Below are the code and all the weights of a small trained network. Each question names an input and a target symbol and asks about switching units off, where a switched-off unit gives its printed mean instead of its output.

import numpy as np


def w(rows, s, z=0):
    codes = np.array(rows[::2]) - 128.0
    scale = np.full(codes.shape[1], s)
    scale[-1] = z or s
    return codes * scale


def norm(h):
    return h / np.sqrt((h * h).mean(-1, keepdims=True) + 1e-5)


def f(y):
    return np.maximum(y, 0)


def softmax(a):
    e = np.exp(a - a.max(-1, keepdims=True))
    return e / e.sum(-1, keepdims=True)


def log_softmax(a):
    a = a - a.max(-1, keepdims=True)
    return a - np.log(np.exp(a).sum(-1, keepdims=True))


def net(x, mask):
    ids = ['ΓΘΠΣΨαβδεζηλμξτφ'.index(c) for c in x.split()]
    T = len(ids)
    res = E[ids] + P[:T]
    u = 0
    for l in range(2):
        q, k, v = (norm(res) @ M[l].T for M in (Q, K, V))
        z = softmax(np.where(np.tri(T) > 0, q @ k.T / 2**0.5, -1e9)) @ v
        res = res + np.where(mask[u], z, O[l][:, -1]) @ O[l][:, :-1]
        u += 1
        y = f(norm(res) @ A[l][:, :-1].T + A[l][:, -1])
        res = res + np.where(mask[u : u + 8], y, B[l][:, -1]) @ B[l][:, :-1]
        u += 8
    return log_softmax(norm(res)[-1] @ U[:, :-1].T + U[:, -1])


Q, K, V, O, A, B = {}, {}, {}, {}, {}, {}
E = w([
[132,128,105,138],'Γ',
[171,162,166,24],'Θ',
[125,99,101,138],'Π',
[197,91,98,123],'Σ',
[151,130,99,117],'Ψ',
[131,82,113,127],'α',
[108,65,138,167],'β',
[87,121,82,147],'δ',
[85,152,236,100],'ε',
[124,81,85,81],'ζ',
[117,93,160,104],'η',
[175,135,91,126],'λ',
[161,112,132,146],'μ',
[68,121,136,167],'ξ',
[96,198,116,114],'τ',
[125,153,3,144],'φ',
],0.031)
P = w([
[94,91,98,2],'0',
[45,84,129,79],'1',
[66,95,127,92],'2',
[89,94,120,102],'3',
[108,103,124,122],'4',
[133,102,120,125],'5',
[141,107,124,128],'6',
[148,111,124,132],'7',
[148,94,124,132],'8',
],0.0074)
Q[0] = w([
[83,8,132,115],'L0H1',
[73,148,174,132],'L0H1',
],0.012)
K[0] = w([
[177,50,255,149],'L0H1',
[32,146,70,101],'L0H1',
],0.0078)
V[0] = w([
[3,87,209,11],'L0H1',
[200,108,227,226],'L0H1',
],0.0065)
O[0] = w([
[140,24,198,182,247],'L0H1',
[149,245,134,143,4],'L0H1',
],0.011,0.003)
A[0] = w([
[77,108,181,159,120],'L0N1',
[187,56,99,127,187],'L0N2',
[147,117,175,164,254],'L0N3',
[143,145,23,104,176],'L0N4',
[186,110,78,211,108],'L0N5',
[251,133,129,175,51],'L0N6',
[255,147,152,134,63],'L0N7',
[216,163,149,125,115],'L0N8',
],0.011,0.0037)
B[0] = w([
[206,191,138,156,179],'L0N1',
[138,122,89,153,254],'L0N2',
[198,188,68,171,174],'L0N3',
[150,43,110,163,239],'L0N4',
[51,25,28,254,167],'L0N5',
[80,217,154,108,157],'L0N6',
[85,139,186,108,160],'L0N7',
[87,132,171,200,158],'L0N8',
],0.0079,0.0069)
Q[1] = w([
[8,175,100,254],'L1H1',
[120,66,204,2],'L1H1',
],0.0089)
K[1] = w([
[27,92,3,59],'L1H1',
[236,36,178,2],'L1H1',
],0.009)
V[1] = w([
[104,140,164,2],'L1H1',
[21,91,136,87],'L1H1',
],0.0086)
O[1] = w([
[243,187,108,100,79],'L1H1',
[125,250,129,109,253],'L1H1',
],0.012,0.0045)
A[1] = w([
[133,197,157,140,74],'L1N1',
[133,111,103,1,21],'L1N2',
[70,95,204,99,24],'L1N3',
[184,110,108,180,100],'L1N4',
[104,227,124,48,4],'L1N5',
[28,183,174,141,94],'L1N6',
[65,44,139,86,158],'L1N7',
[92,103,44,117,232],'L1N8',
],0.012,0.0032)
B[1] = w([
[112,73,162,152,157],'L1N1',
[98,116,125,84,171],'L1N2',
[194,128,105,131,139],'L1N3',
[179,175,8,115,155],'L1N4',
[163,158,63,185,173],'L1N5',
[157,134,134,87,179],'L1N6',
[140,161,138,165,233],'L1N7',
[113,177,162,134,255],'L1N8',
],0.014,0.0095)
U = w([
[207,56,132,171,127],'Γ',
[63,214,183,184,111],'Θ',
[129,149,135,106,56],'Π',
[78,147,102,81,91],'Σ',
[42,212,101,78,158],'Ψ',
[105,129,85,118,100],'α',
[132,122,143,151,78],'β',
[176,131,159,120,254],'δ',
[206,251,94,140,149],'ε',
[108,45,115,59,175],'ζ',
[124,154,169,182,84],'η',
[200,141,103,36,198],'λ',
[126,118,77,159,131],'μ',
[136,144,120,113,56],'ξ',
[70,112,110,130,109],'τ',
[92,114,64,128,93],'φ',
],0.017,0.0084)

Each question gives the input, a string of symbols that net reads in full, and the target symbol t.
The units are the heads (2 rows each of Q, K, V and O) and the neurons (one row each of A and B). Each row of codes is followed by its name. A weight is (code - 128) times the scale printed after its matrix; where a second scale follows, it is the last column's (O, A, B and U).
mask holds one flag per unit, layer by layer, with each layer's heads first. A switched-off unit (its flag False) gives its mean, the last column of its rows in O or B, instead of its output. The means were averaged over made-up inputs and are rounded, as every weight is.
A unit's drop is (log p(t) with every unit on - log p(t) with that unit switched off) / (log p(t) with every unit on - log p(t) with every unit switched off).
The circuit of an input: a set's keep is (log p(t) with only the set's units on - log p(t) with every unit switched off) / (log p(t) with every unit on - log p(t) with every unit switched off). Starting from the 12 units with the biggest drops (on a tie, the unit counted first), units are removed one at a time, each time the one whose removal leaves the highest keep (on an exact tie, the one counted first), for as long as the keep stays at least 0.8.
units of the circuit, in order: the units of the circuit, biggest drop first
unit that matters most: the unit with the biggest drop
top k neurons: the k neurons with the biggest drops, biggest first
k most important neurons of layer l: the k neurons of layer l with the biggest drops, biggest first
drop when u is switched off: that unit's drop, to one decimal
input δ ζ μ Ψ, target Θ: units of the circuit, in order : L1H1, L0N8, L0H1, L1N8
input ζ ζ τ ζ μ τ μ, target ε: unit that matters most : L0N4
input ζ β μ Π, target Θ: units of the circuit, in order : L1H1, L0H1, L1N8
input ζ ζ α μ ξ μ ζ Π, target Θ: units of the circuit, in order : L1H1, L0H1, L1N8, L0N8
input Π ζ τ τ λ Π, target ε: 4 most important neurons of layer 0 : L0N4, L0N8, L0N2, L0N7
input ζ τ τ, target ε: 2 most important neurons of layer 1 : L1N5, L1N6
input δ δ τ τ δ ζ, target ζ: 3 most important neurons of layer 1 : L1N5, L1N2, L1N4
input ζ ζ ζ τ δ τ ζ, target ζ: 4 most important neurons of layer 0 : L0N5, L0N1, L0N4, L0N8
input τ Θ Π, target ε: top 2 neurons : L1N4, L0N4
input Π μ Θ ζ ζ η, target Γ: 2 most important neurons of layer 1 : L1N8, L1N5
input ε ζ λ μ, target Θ: top 2 neurons : L0N6, L0N7
input δ Π δ, target Θ: 2 most important neurons of layer 0 : L0N4, L0N5
input δ ε ζ τ β η τ Σ, target ε: top 2 neurons : L0N4, L0N6
input δ τ μ Θ τ Σ, target ε: units of the circuit, in order : L0H1
input τ ζ μ, target ε: 2 most important neurons of layer 0 : L0N7, L0N2
input τ ε ζ δ ζ τ β, target ε: top 3 neurons : L0N4, L1N4, L0N3
input μ τ φ η τ ζ ξ, target ε: top 2 neurons : L0N3, L1N4
input μ ζ Ψ, target Θ: 2 most important neurons of layer 1 : L1N8, L1N7
input ζ τ ζ δ τ ξ ξ, target ε: top 2 neurons : L0N3, L0N1
input τ τ η μ Ψ Γ, target Θ: unit that matters most : L0H1
input Ψ ζ ξ ζ τ α, target ε: 2 most important neurons of layer 1 : L1N4, L1N8
input τ ζ ζ Π τ η ζ η, target Γ: drop when L0N6 is switched off : 0.0
input μ Θ δ ζ, target λ: drop when L1H1 is switched off : 1.6
input ζ ζ δ ζ ζ τ Γ β, target ε: drop when L0H1 is switched off : 0.3
input μ μ μ τ, target ε: drop when L1N5 is switched off : 0.3
